Below is a small trained network, with its code and all its weights. Each question gives an input and a class and asks what happens when units are switched off, that is, made to give their printed mean instead of their output.

import numpy as np


def w(rows, s, z=0):
    codes = np.array(rows[::2]) - 128.0
    scale = np.full(codes.shape[1], s)
    scale[-1] = z or s
    return codes * scale


def f(y):
    return np.maximum(y, 0)


def log_softmax(a):
    a = a - a.max(-1, keepdims=True)
    return a - np.log(np.exp(a).sum(-1, keepdims=True))


def net(x, mask):
    res = np.array(x, float).reshape(1, 6) / 4 @ E
    y = f(res @ A[0][:, :-1].T + A[0][:, -1])
    res = res + np.where(mask, y, B[0][:, -1]) @ B[0][:, :-1]
    return log_softmax(res[-1] @ U[:, :-1].T + U[:, -1])


A, B = {}, {}
E = w([
[162,89,32,98],'x0',
[128,129,127,132],'x1',
[125,124,134,105],'x2',
[109,6,142,164],'x3',
[232,119,168,119],'x4',
[127,127,131,116],'x5',
],0.019)
A[0] = w([
[102,150,178,106,167],'N1',
[36,84,136,161,151],'N2',
[204,91,20,117,106],'N3',
[214,150,126,95,108],'N4',
[84,186,99,112,190],'N5',
[45,162,194,154,225],'N6',
[181,70,150,150,115],'N7',
[169,98,163,153,84],'N8',
[170,128,202,144,128],'N9',
[88,130,156,116,136],'N10',
[186,201,137,116,171],'N11',
[151,76,186,165,45],'N12',
[174,164,136,112,121],'N13',
[79,196,67,134,156],'N14',
[99,196,205,157,199],'N15',
[72,120,60,115,215],'N16',
[154,144,253,155,204],'N17',
[189,65,163,137,35],'N18',
[134,186,97,113,255],'N19',
[45,70,120,125,163],'N20',
[95,122,179,91,124],'N21',
[112,126,208,142,228],'N22',
[90,202,91,106,227],'N23',
],0.018,0.0071)
B[0] = w([
[132,150,152,137,174],'N1',
[101,119,127,164,218],'N2',
[160,70,154,106,252],'N3',
[166,117,119,138,206],'N4',
[113,157,155,74,214],'N5',
[149,103,253,146,230],'N6',
[110,146,165,104,191],'N7',
[119,163,136,81,165],'N8',
[112,161,91,123,180],'N9',
[125,126,145,152,161],'N10',
[187,126,95,155,219],'N11',
[103,142,129,106,174],'N12',
[149,120,97,145,180],'N13',
[106,129,125,91,226],'N14',
[162,165,176,133,220],'N15',
[66,77,115,95,222],'N16',
[126,185,100,139,218],'N17',
[106,125,167,68,187],'N18',
[142,129,105,75,219],'N19',
[104,88,123,175,216],'N20',
[131,138,125,146,159],'N21',
[109,174,138,152,193],'N22',
[120,149,144,67,236],'N23',
],0.019,0.024)
U = w([
[135,103,240,90,253],'0',
[62,103,90,42,52],'1',
[190,189,105,183,43],'2',
[216,78,90,134,78],'3',
[68,83,189,246,130],'4',
[50,15,66,181,132],'5',
[35,204,138,107,114],'6',
],0.013,0.005)

Each question gives the input, the list of numbers given to net, and the class t.
The units are the neurons (one row each of A and B). Each row of codes is followed by its name. A weight is (code - 128) times the scale printed after its matrix; where a second scale follows, it is the last column's (A, B and U).
mask holds one flag per neuron, in row order. A switched-off neuron (its flag False) gives its mean, the last column of its row in B, instead of its output. The means were averaged over made-up inputs and are rounded, as every weight is.
A unit's drop is (log p(t) with every unit on - log p(t) with that unit switched off) / (log p(t) with every unit on - log p(t) with every unit switched off).
The circuit of an input: a set's keep is (log p(t) with only the set's units on - log p(t) with every unit switched off) / (log p(t) with every unit on - log p(t) with every unit switched off). Starting from the 12 units with the biggest drops (on a tie, the unit counted first), units are removed one at a time, each time the one whose removal leaves the highest keep (on an exact tie, the one counted first), for as long as the keep stays at least 0.8.
circuit, biggest first: the units of the circuit, biggest drop first
unit that matters most: the unit with the biggest drop
k most important neurons: the k neurons with the biggest drops, biggest first
drop of u: that unit's drop, to one decimal
input [5,-1,-1,0,5,0], class 3: circuit, biggest first : (N6 N4)
input [4,0,-1,2,0,4], class 5: circuit, biggest first : (N6 N23 N5)
input [0,-6,-3,1,2,5], class 6: circuit, biggest first : (N6 N3)
input [-8,8,-2,-5,1,-2], class 2: circuit, biggest first : (N17 N11)
input [-7,2,3,1,-2,2], class 4: unit that matters most : N6
input [-8,8,-6,2,1,8], class 6: 2 most important neurons : (N17 N3)
input [-3,-8,0,7,0,-2], class 4: 2 most important neurons : (N20 N23)
input [1,-1,-6,5,-8,7], class 5: 2 most important neurons : (N16 N15)
input [2,-5,0,-4,-1,-6], class 1: drop of N5 : 0.0
input [1,5,-2,0,7,-4], class 3: drop of N5 : 0.1
input [-8,6,6,6,1,-4], class 6: drop of N9 : 0.2
